Below are the code and all the weights of a small trained network. Each question names an input and a class and asks about switching units off, where a switched-off unit gives its printed mean instead of its output.

import numpy as np


def w(rows, s, z=0):
    codes = np.array(rows[::2]) - 128.0
    scale = np.full(codes.shape[1], s)
    scale[-1] = z or s
    return codes * scale


def f(y):
    return y / 2 * (1 + np.tanh(0.7978845608 * (y + 0.044715 * y**3)))


def log_softmax(a):
    a = a - a.max(-1, keepdims=True)
    return a - np.log(np.exp(a).sum(-1, keepdims=True))


def net(x, mask):
    res = np.array(x, float).reshape(1, 4) / 4 @ E
    y = f(res @ A[0][:, :-1].T + A[0][:, -1])
    res = res + np.where(mask, y, B[0][:, -1]) @ B[0][:, :-1]
    return log_softmax(res[-1] @ U[:, :-1].T + U[:, -1])


A, B = {}, {}
E = w([
[217,133,67,95],'x0',
[139,145,180,17],'x1',
[123,127,124,125],'x2',
[107,249,122,137],'x3',
],0.011)
A[0] = w([
[146,3,94,210,201],'N1',
[147,34,226,19,102],'N2',
[26,105,215,148,254],'N3',
[111,173,79,157,130],'N4',
[242,116,91,88,164],'N5',
[107,236,125,65,87],'N6',
[212,84,97,47,136],'N7',
[112,152,168,111,145],'N8',
[138,182,38,134,113],'N9',
[128,233,188,31,65],'N10',
[141,68,114,171,158],'N11',
[188,164,24,159,137],'N12',
[48,232,121,252,151],'N13',
],0.012,0.0059)
B[0] = w([
[65,87,24,193,241],'N1',
[157,93,228,4,234],'N2',
[69,14,207,157,252],'N3',
[172,152,163,129,160],'N4',
[87,225,75,115,218],'N5',
[128,121,58,202,203],'N6',
[69,230,116,95,217],'N7',
[98,96,128,131,156],'N8',
[222,135,133,110,169],'N9',
[84,83,32,205,218],'N10',
[107,117,82,155,176],'N11',
[255,134,112,126,191],'N12',
[93,243,242,164,248],'N13',
],0.026,0.012)
U = w([
[100,77,129,188,155],'0',
[89,233,193,89,200],'1',
[139,159,43,138,212],'2',
[255,173,155,110,18],'3',
[136,80,191,49,11],'4',
],0.0083,0.0012)

Each question gives the input, the list of numbers given to net, and the class t.
The units are the neurons (one row each of A and B). Each row of codes is followed by its name. A weight is (code - 128) times the scale printed after its matrix; where a second scale follows, it is the last column's (A, B and U).
mask holds one flag per neuron, in row order. A switched-off neuron (its flag False) gives its mean, the last column of its row in B, instead of its output. The means were averaged over made-up inputs and are rounded, as every weight is.
A unit's drop is (log p(t) with every unit on - log p(t) with that unit switched off) / (log p(t) with every unit on - log p(t) with every unit switched off).
The circuit of an input: a set's keep is (log p(t) with only the set's units on - log p(t) with every unit switched off) / (log p(t) with every unit on - log p(t) with every unit switched off). Starting from the 12 units with the biggest drops (on a tie, the unit counted first), units are removed one at a time, each time the one whose removal leaves the highest keep (on an exact tie, the one counted first), for as long as the keep stays at least 0.8.
circuit, biggest first: the units of the circuit, biggest drop first
top k neurons: the k neurons with the biggest drops, biggest first
drop of u: that unit's drop, to one decimal
input [3,2,0,-7], class 1: circuit, biggest first	(N7)
input [0,3,2,-2], class 4: top 3 neurons	(N13; N2; N5)
input [2,0,2,-5], class 2: top 3 neurons	(N13; N1; N3)
input [0,4,8,6], class 0: top 2 neurons	(N5; N7)
input [1,0,-6,-4], class 2: top 2 neurons	(N13; N3)
input [-1,-7,7,1], class 1: top 3 neurons	(N13; N10; N6)
input [-2,-3,-1,1], class 1: top 3 neurons	(N13; N10; N6)
input [4,3,5,1], class 2: top 2 neurons	(N13; N2)
input [1,-1,3,-4], class 2: top 2 neurons	(N3; N13)
input [0,-7,-6,2], class 1: top 2 neurons	(N13; N6)
input [3,-2,-1,0], class 2: top 3 neurons	(N2; N13; N3)
input [6,-1,4,-8], class 2: top 2 neurons	(N1; N13)
input [7,-5,-7,1], class 3: drop of N12	1.0
input [-4,6,-3,-2], class 4: circuit, biggest first	(N2)
input [-4,4,1,0], class 4: top 2 neurons	(N1; N2)
input [0,-5,3,3], class 1: drop of N13	4.9
input [-3,2,4,1], class 0: drop of N2	1.5
